Here is a tiny trained network, its code and every weight. The questions are about switching its units off for an input and a target symbol, where a switched-off unit gives its printed mean instead of its output.

import numpy as np


def w(rows, s, z=0):
    codes = np.array(rows[::2]) - 128.0
    scale = np.full(codes.shape[1], s)
    scale[-1] = z or s
    return codes * scale


def norm(h):
    return h / np.sqrt((h * h).mean(-1, keepdims=True) + 1e-5)


def f(y):
    return np.maximum(y, 0)


def softmax(a):
    e = np.exp(a - a.max(-1, keepdims=True))
    return e / e.sum(-1, keepdims=True)


def log_softmax(a):
    a = a - a.max(-1, keepdims=True)
    return a - np.log(np.exp(a).sum(-1, keepdims=True))


def net(x, mask):
    ids = ['ΓΔΛΦεζημπστψω'.index(c) for c in x.split()]
    T = len(ids)
    res = E[ids] + P[:T]
    u = 0
    for l in range(2):
        q, k, v = (norm(res) @ M[l].T for M in (Q, K, V))
        z = softmax(np.where(np.tri(T) > 0, q @ k.T / 2**0.5, -1e9)) @ v
        res = res + np.where(mask[u], z, O[l][:, -1]) @ O[l][:, :-1]
        u += 1
        y = f(norm(res) @ A[l][:, :-1].T + A[l][:, -1])
        res = res + np.where(mask[u : u + 4], y, B[l][:, -1]) @ B[l][:, :-1]
        u += 4
    return log_softmax(norm(res)[-1] @ U[:, :-1].T + U[:, -1])


Q, K, V, O, A, B = {}, {}, {}, {}, {}, {}
E = w([
[66,188,154,103,113],'Γ',
[173,32,128,115,2],'Δ',
[74,13,59,124,89],'Λ',
[58,163,134,62,140],'Φ',
[106,174,39,159,138],'ε',
[131,117,214,99,59],'ζ',
[167,144,25,213,74],'η',
[104,53,177,153,16],'μ',
[128,144,101,137,49],'π',
[130,171,86,163,126],'σ',
[170,167,139,164,83],'τ',
[131,172,84,216,73],'ψ',
[124,98,90,132,115],'ω',
],0.009)
P = w([
[219,17,151,254,245],'0',
[157,34,7,145,80],'1',
[125,105,35,112,72],'2',
[106,99,34,108,59],'3',
[107,103,25,106,49],'4',
[101,101,15,105,52],'5',
[100,103,15,109,42],'6',
[102,105,17,104,36],'7',
[95,106,15,102,32],'8',
[91,114,10,97,32],'9',
[94,115,9,92,31],'10',
[88,114,2,99,33],'11',
[91,115,6,99,22],'12',
],0.0021)
Q[0] = w([
[244,98,175,170,254],'0.h0',
[101,146,94,115,36],'0.h0',
],0.0082)
K[0] = w([
[127,160,78,63,10],'0.h0',
[135,116,202,145,166],'0.h0',
],0.011)
V[0] = w([
[226,79,209,235,255],'0.h0',
[146,253,202,173,182],'0.h0',
],0.0033)
O[0] = w([
[116,254,55,130,20,129],'0.h0',
[120,82,124,203,185,3],'0.h0',
],0.0045,0.00048)
A[0] = w([
[52,46,147,172,121,192],'0.n0',
[127,156,187,1,82,255],'0.n1',
[160,59,200,64,127,200],'0.n2',
[149,119,224,163,140,92],'0.n3',
],0.0048,0.0023)
B[0] = w([
[202,131,136,57,34,205],'0.n0',
[214,51,138,169,197,253],'0.n1',
[142,152,100,178,255,166],'0.n2',
[76,64,9,155,134,134],'0.n3',
],0.0055,0.0042)
Q[1] = w([
[151,121,109,82,173],'1.h0',
[108,248,200,133,209],'1.h0',
],0.012)
K[1] = w([
[145,74,192,140,143],'1.h0',
[222,75,21,245,169],'1.h0',
],0.011)
V[1] = w([
[85,215,94,188,127],'1.h0',
[253,185,129,61,126],'1.h0',
],0.0042)
O[1] = w([
[112,163,66,49,162,94],'1.h0',
[254,202,197,66,87,253],'1.h0',
],0.0048,0.00049)
A[1] = w([
[150,160,107,224,104,126],'1.n0',
[101,98,134,176,170,253],'1.n1',
[145,213,81,255,172,173],'1.n2',
[170,85,71,98,144,180],'1.n3',
],0.0074,0.0037)
B[1] = w([
[118,135,96,37,175,190],'1.n0',
[49,103,106,45,45,195],'1.n1',
[126,100,240,219,125,196],'1.n2',
[122,186,129,128,253,255],'1.n3',
],0.0065,0.0042)
U = w([
[26,3,76,144,111,180],'Γ',
[217,53,150,141,107,145],'Δ',
[189,145,197,139,127,125],'Λ',
[142,42,160,142,43,20],'Φ',
[72,127,146,61,209,11],'ε',
[109,150,165,169,165,240],'ζ',
[160,142,67,105,239,98],'η',
[73,168,225,22,81,251],'μ',
[161,37,196,121,194,157],'π',
[152,128,70,248,124,113],'σ',
[112,137,133,213,70,115],'τ',
[69,147,121,179,187,106],'ψ',
[191,189,69,80,46,71],'ω',
],0.012,0.0033)

Each question gives the input, a string of symbols that net reads in full, and the target symbol t.
The units are the heads (2 rows each of Q, K, V and O) and the neurons (one row each of A and B). Each row of codes is followed by its name. A weight is (code - 128) times the scale printed after its matrix; where a second scale follows, it is the last column's (O, A, B and U).
mask holds one flag per unit, layer by layer, with each layer's heads first. A switched-off unit (its flag False) gives its mean, the last column of its rows in O or B, instead of its output. The means were averaged over made-up inputs and are rounded, as every weight is.
A unit's drop is (log p(t) with every unit on - log p(t) with that unit switched off) / (log p(t) with every unit on - log p(t) with every unit switched off).
The circuit of an input: a set's keep is (log p(t) with only the set's units on - log p(t) with every unit switched off) / (log p(t) with every unit on - log p(t) with every unit switched off). Starting from all 10 units, units are removed one at a time, each time the one whose removal leaves the highest keep (on an exact tie, the one counted first), for as long as the keep stays at least 0.8.
circuit, biggest first: the units of the circuit, biggest drop first
most important unit: the unit with the biggest drop
top k neurons: the k neurons with the biggest drops, biggest first
top k neurons in layer l: the k neurons of layer l with the biggest drops, biggest first
input Γ ω ω ω ω Γ Γ Δ η, target Γ: circuit, biggest first	(0.h0, 1.h0)
input ω Γ Λ ζ π Λ Γ Δ ε Γ, target ω: top neuron	(1.n3)
input π Γ ω Γ Γ Λ ω ω Γ ω Γ, target π: circuit, biggest first	(0.h0, 0.n1)
input Γ ζ ζ σ, target Γ: top 3 neurons in layer 0	(0.n3, 0.n1, 0.n2)
input π Γ Δ Γ π τ Δ Γ Φ, target π: circuit, biggest first	(0.h0, 0.n1)
input Γ ψ π Γ Γ Γ Δ Γ Φ Γ σ Λ ζ, target π: top 4 neurons	(0.n0, 0.n1, 1.n3, 0.n2)
input Γ π ε π π, target Γ: top 2 neurons in layer 0	(0.n1, 0.n3)
input Γ σ Γ Λ σ Δ μ Γ Φ ω ζ Λ ε, target Γ: circuit, biggest first	(0.h0, 1.n1)
input Γ ζ ω η Γ Φ π Γ, target Γ: top 2 neurons	(0.n2, 1.n3)
input Γ η Λ ε, target Γ: top 2 neurons	(0.n3, 1.n1)
input Δ ω Γ ω Λ, target Δ: circuit, biggest first	(0.h0, 1.h0, 0.n1)
input Γ σ μ, target Γ: circuit, biggest first	(1.h0, 0.h0, 0.n1)
input ω Γ π Γ Γ Γ Γ Γ Γ τ ψ, target ω: top 2 neurons in layer 0	(0.n1, 0.n2)
input Γ Φ ψ Φ, target Γ: circuit, biggest first	(1.h0, 0.h0, 1.n1)
input Δ Δ Λ ε ε, target ψ: top 3 neurons	(1.n2, 0.n0, 0.n1)
input π ζ Γ η Γ ω ω Γ ζ Γ ζ Γ τ, target π: circuit, biggest first	(0.h0)
input π π τ ω ω Γ, target π: top 2 neurons	(0.n1, 1.n0)
input η Φ σ η ε, target ψ: top 4 neurons	(1.n2, 0.n0, 1.n0, 0.n1)
input π Γ Φ, target π: circuit, biggest first	(0.n1, 0.h0)
input π η Γ ζ Γ Γ Γ η Γ σ ζ, target π: most important unit	0.n2
input ω ω Γ ω Δ ω ω Δ, target ω: circuit, biggest first	(0.h0, 1.h0)
input ω σ Γ π τ Γ Λ Γ ω ω ψ, target ω: top 4 neurons	(0.n1, 1.n0, 0.n2, 1.n3)
input Γ Δ Γ Δ Γ Γ Γ Γ ω ζ η Γ, target Γ: top 2 neurons	(1.n3, 0.n2)
input η Λ Γ, target η: circuit, biggest first	(0.n1, 1.n2)
